Below are the code and all the weights of a small trained network. Each question names an input and a class and asks about switching units off, where a switched-off unit gives its printed mean instead of its output.

import numpy as np


def w(rows, s, z=0):
    codes = np.array(rows[::2]) - 128.0
    scale = np.full(codes.shape[1], s)
    scale[-1] = z or s
    return codes * scale


def f(y):
    return y / 2 * (1 + np.tanh(0.7978845608 * (y + 0.044715 * y**3)))


def log_softmax(a):
    a = a - a.max(-1, keepdims=True)
    return a - np.log(np.exp(a).sum(-1, keepdims=True))


def net(x, mask):
    res = np.array(x, float).reshape(1, 8) / 4 @ E
    y = f(res @ A[0][:, :-1].T + A[0][:, -1])
    res = res + np.where(mask, y, B[0][:, -1]) @ B[0][:, :-1]
    return log_softmax(res[-1] @ U[:, :-1].T + U[:, -1])


A, B = {}, {}
E = w([
[126,127,129,126],'x0',
[130,128,128,129],'x1',
[20,159,213,146],'x2',
[123,124,125,123],'x3',
[114,246,64,87],'x4',
[127,129,128,126],'x5',
[130,128,129,127],'x6',
[89,123,50,235],'x7',
],0.012)
A[0] = w([
[3,178,156,238,100],'n0',
[105,244,85,83,197],'n1',
[110,205,100,105,192],'n2',
[141,60,131,150,214],'n3',
[116,162,193,92,137],'n4',
[133,161,90,119,128],'n5',
[85,97,143,148,194],'n6',
[179,119,35,169,207],'n7',
[164,96,92,163,149],'n8',
[213,132,92,175,168],'n9',
[189,130,182,16,237],'n10',
[236,116,135,30,161],'n11',
[149,85,134,146,209],'n12',
[123,138,222,89,162],'n13',
[142,41,177,154,255],'n14',
[108,162,36,123,134],'n15',
],0.012,0.0074)
B[0] = w([
[237,40,127,61,241],'n0',
[153,177,81,27,245],'n1',
[181,170,89,44,208],'n2',
[110,50,115,217,204],'n3',
[49,206,182,44,184],'n4',
[86,207,97,111,161],'n5',
[163,87,163,168,182],'n6',
[112,150,45,188,233],'n7',
[55,105,92,216,178],'n8',
[98,127,64,147,198],'n9',
[148,97,184,89,252],'n10',
[254,43,103,122,227],'n11',
[97,90,135,223,186],'n12',
[79,198,226,133,212],'n13',
[109,86,193,243,248],'n14',
[158,226,48,158,199],'n15',
],0.0088,0.014)
U = w([
[175,58,162,145,253],'0',
[182,98,107,69,206],'1',
[54,120,217,138,79],'2',
[83,161,156,61,2],'3',
[2,65,94,146,77],'4',
[104,175,92,145,43],'5',
],0.012,0.0033)

Each question gives the input, the list of numbers given to net, and the class t.
The units are the neurons (one row each of A and B). Each row of codes is followed by its name. A weight is (code - 128) times the scale printed after its matrix; where a second scale follows, it is the last column's (A, B and U).
mask holds one flag per neuron, in row order. A switched-off neuron (its flag False) gives its mean, the last column of its row in B, instead of its output. The means were averaged over made-up inputs and are rounded, as every weight is.
A unit's drop is (log p(t) with every unit on - log p(t) with that unit switched off) / (log p(t) with every unit on - log p(t) with every unit switched off).
The circuit of an input: a set's keep is (log p(t) with only the set's units on - log p(t) with every unit switched off) / (log p(t) with every unit on - log p(t) with every unit switched off). Starting from the 12 units with the biggest drops (on a tie, the unit counted first), units are removed one at a time, each time the one whose removal leaves the highest keep (on an exact tie, the one counted first), for as long as the keep stays at least 0.8.
circuit, biggest first: the units of the circuit, biggest drop first
most important unit: the unit with the biggest drop
k most important neurons: the k neurons with the biggest drops, biggest first
drop of u: that unit's drop, to one decimal
input [3,4,8,1,6,-8,-8,-2], class 3: most important unit => n4
input [8,4,7,7,1,4,5,3], class 1: circuit, biggest first => (n0 n14)
input [3,8,-6,-6,1,6,5,1], class 5: circuit, biggest first => (n0 n7)
input [-4,7,5,2,-8,6,-5,-1], class 2: 2 most important neurons => (n11 n13)
input [0,6,-7,6,6,-4,-1,1], class 5: 4 most important neurons => (n0 n7 n15 n5)
input [3,2,-8,0,-8,5,-6,1], class 4: 4 most important neurons => (n8 n0 n9 n7)
input [-3,-6,2,-5,-7,2,8,-5], class 2: 2 most important neurons => (n13 n0)
input [-2,6,6,-2,-5,0,-8,0], class 2: 4 most important neurons => (n11 n13 n4 n2)
input [1,3,-7,8,-3,-3,6,1], class 4: 2 most important neurons => (n0 n8)
input [7,-7,-6,-6,0,0,5,-4], class 0: 2 most important neurons => (n1 n2)
input [7,2,1,1,6,-8,2,-1], class 3: 2 most important neurons => (n0 n11)
input [-7,-5,3,3,-8,8,7,0], class 2: 2 most important neurons => (n11 n13)
input [0,3,4,5,5,-8,-4,6], class 1: drop of n0 => 0.4
input [-5,-7,4,-2,-5,5,4,-7], class 2: drop of n15 => 0.0
input [2,-7,1,-5,-3,6,-3,-7], class 2: circuit, biggest first => (n13)
input [1,5,-1,1,-8,0,-7,3], class 4: drop of n11 => 0.1
input [6,-4,-5,4,7,-3,-2,2], class 5: 3 most important neurons => (n0 n15 n7)
